Here is a tiny trained network, its code and every weight. The questions are about switching its units off for an input and a class, where a switched-off unit gives its printed mean instead of its output.

import numpy as np


def w(rows, s, z=0):
    codes = np.array(rows[::2]) - 128.0
    scale = np.full(codes.shape[1], s)
    scale[-1] = z or s
    return codes * scale


def f(y):
    return np.maximum(y, 0)


def log_softmax(a):
    a = a - a.max(-1, keepdims=True)
    return a - np.log(np.exp(a).sum(-1, keepdims=True))


def net(x, mask):
    res = np.array(x, float).reshape(1, 8) / 4 @ E
    y = f(res @ A[0][:, :-1].T + A[0][:, -1])
    res = res + np.where(mask, y, B[0][:, -1]) @ B[0][:, :-1]
    return log_softmax(res[-1] @ U[:, :-1].T + U[:, -1])


A, B = {}, {}
E = w([
[129,128,128,128,128,128,128,128,128,128,127,128],'x0',
[128,128,128,128,129,128,128,128,128,128,127,128],'x1',
[209,148,91,108,147,138,129,154,109,30,127,148],'x2',
[132,136,144,153,139,140,251,139,115,126,131,106],'x3',
[121,123,139,150,117,14,142,152,128,126,131,192],'x4',
[128,128,129,128,128,128,128,128,128,128,128,127],'x5',
[127,128,128,128,128,128,128,128,128,128,128,129],'x6',
[128,128,130,128,129,129,128,127,128,129,127,131],'x7',
],0.016)
A[0] = w([
[179,129,111,112,134,131,133,122,122,44,137,147,131],'n1',
[142,139,135,118,114,160,122,113,131,109,145,140,125],'n2',
[136,144,123,125,146,153,56,109,135,133,120,101,195],'n3',
[136,129,115,118,124,165,47,137,137,135,132,96,190],'n4',
[137,131,130,139,139,77,201,132,129,133,141,152,57],'n5',
[140,128,124,128,122,4,45,134,135,134,134,176,114],'n6',
[162,128,120,123,122,132,130,125,127,74,138,140,130],'n7',
[133,125,128,131,124,81,92,148,119,133,102,140,117],'n8',
[159,134,119,141,139,138,122,152,132,55,125,138,128],'n9',
[127,131,128,141,121,144,133,129,140,153,126,108,132],'n10',
[135,134,145,144,127,36,224,127,139,114,130,151,43],'n11',
[118,127,142,132,120,130,129,120,136,141,123,175,131],'n12',
[143,132,135,134,119,61,206,141,117,135,117,144,54],'n13',
[123,122,130,141,136,68,86,137,121,119,128,152,132],'n14',
[134,133,107,107,116,114,119,138,116,127,140,118,98],'n15',
[133,119,129,126,123,185,36,118,129,128,129,118,196],'n16',
[162,110,126,118,135,132,129,137,126,101,132,138,131],'n17',
[75,132,120,123,127,130,155,128,122,161,153,102,187],'n18',
[105,140,134,131,136,131,127,129,127,182,123,133,192],'n19',
[65,114,132,131,125,123,130,125,130,200,134,113,254],'n20',
[137,125,129,133,131,223,234,132,127,134,124,80,122],'n21',
],0.017,0.0076)
B[0] = w([
[178,125,122,124,134,136,127,160,119,39,138,150,197],'n1',
[155,146,118,144,125,117,125,138,95,142,115,107,150],'n2',
[98,95,119,120,117,134,99,179,86,144,144,119,189],'n3',
[103,93,130,129,104,144,95,178,77,148,117,139,196],'n4',
[111,111,112,127,118,153,82,167,83,147,121,110,184],'n5',
[155,146,135,128,147,47,157,72,225,108,134,160,251],'n6',
[165,150,133,142,124,152,103,137,118,82,138,137,171],'n7',
[126,141,131,124,141,107,123,115,170,124,147,147,174],'n8',
[169,133,132,118,132,127,126,158,115,60,118,150,183],'n9',
[92,103,143,113,116,119,185,137,120,108,126,147,153],'n10',
[103,91,128,125,102,151,69,184,54,150,128,130,215],'n11',
[163,162,113,120,125,118,86,109,118,167,119,113,153],'n12',
[101,97,108,122,116,156,83,170,81,143,131,118,193],'n13',
[137,135,156,138,118,96,133,99,163,122,117,184,190],'n14',
[124,107,133,118,121,127,144,129,131,114,120,172,137],'n15',
[92,89,118,125,104,141,90,190,73,141,117,131,205],'n16',
[165,151,107,145,134,126,109,132,118,118,138,125,158],'n17',
[65,82,132,130,95,145,202,125,152,111,126,162,188],'n18',
[135,182,119,125,162,95,80,115,118,210,126,77,182],'n19',
[37,123,134,123,134,136,121,82,158,224,130,109,232],'n20',
[172,190,135,131,159,142,253,70,154,107,130,76,235],'n21',
],0.023,0.025)
U = w([
[14,36,123,112,42,157,40,160,57,215,99,78,241],'0',
[162,60,89,109,54,172,28,253,14,40,116,139,112],'1',
[77,129,180,139,124,41,91,38,221,181,115,143,53],'2',
[214,147,152,136,135,59,99,127,187,5,128,206,7],'3',
[74,162,173,138,147,158,225,39,165,161,97,45,214],'4',
[232,208,137,135,172,164,199,122,120,6,115,88,93],'5',
],0.0055,0.0012)

Each question gives the input, the list of numbers given to net, and the class t.
The units are the neurons (one row each of A and B). Each row of codes is followed by its name. A weight is (code - 128) times the scale printed after its matrix; where a second scale follows, it is the last column's (A, B and U).
mask holds one flag per neuron, in row order. A switched-off neuron (its flag False) gives its mean, the last column of its row in B, instead of its output. The means were averaged over made-up inputs and are rounded, as every weight is.
A unit's drop is (log p(t) with every unit on - log p(t) with that unit switched off) / (log p(t) with every unit on - log p(t) with every unit switched off).
The circuit of an input: a set's keep is (log p(t) with only the set's units on - log p(t) with every unit switched off) / (log p(t) with every unit on - log p(t) with every unit switched off). Starting from the 12 units with the biggest drops (on a tie, the unit counted first), units are removed one at a time, each time the one whose removal leaves the highest keep (on an exact tie, the one counted first), for as long as the keep stays at least 0.8.
units of the circuit, in order: the units of the circuit, biggest drop first
k most important neurons: the k neurons with the biggest drops, biggest first
drop when u is switched off: that unit's drop, to one decimal
input [4,1,-6,7,-2,2,-6,7], class 4: units of the circuit, in order	n21
input [6,8,1,1,-5,-8,-2,0], class 5: units of the circuit, in order	n21, n20
input [-1,-4,6,0,6,-3,8,2], class 3: 2 most important neurons	n6, n16
input [-7,7,1,-3,0,-6,-2,-8], class 1: 2 most important neurons	n20, n21
input [-3,-1,2,1,7,8,4,-2], class 1: 2 most important neurons	n11, n13
input [-7,-2,1,1,-2,-5,-8,1], class 5: 2 most important neurons	n20, n11
input [-4,7,-8,-5,1,6,1,-1], class 2: 2 most important neurons	n6, n11
input [7,-8,6,-4,1,-4,8,2], class 3: 2 most important neurons	n11, n6
input [-8,8,3,0,7,-8,2,-7], class 3: 3 most important neurons	n6, n16, n14
input [-3,7,1,0,-7,2,0,4], class 1: 3 most important neurons	n20, n6, n16
input [-7,7,6,0,6,1,0,7], class 3: 2 most important neurons	n6, n16
input [-7,4,-3,0,5,-1,2,5], class 2: 2 most important neurons	n6, n16
input [-8,5,8,1,-6,-1,0,5], class 5: 2 most important neurons	n21, n11
input [6,3,-6,3,0,-2,-3,3], class 4: units of the circuit, in order	n16
input [3,2,-7,1,-6,3,1,-1], class 4: 2 most important neurons	n21, n11
input [-1,6,1,-2,-4,0,2,8], class 1: drop when n5 is switched off	0.0
input [-1,4,7,4,-8,7,-6,-1], class 5: drop when n21 is switched off	0.8
input [-6,1,2,2,-6,0,-7,4], class 5: drop when n21 is switched off	0.9
input [0,5,3,8,-2,5,3,1], class 5: drop when n21 is switched off	3.2
input [-3,0,1,-5,-5,-1,5,7], class 1: units of the circuit, in order	n20
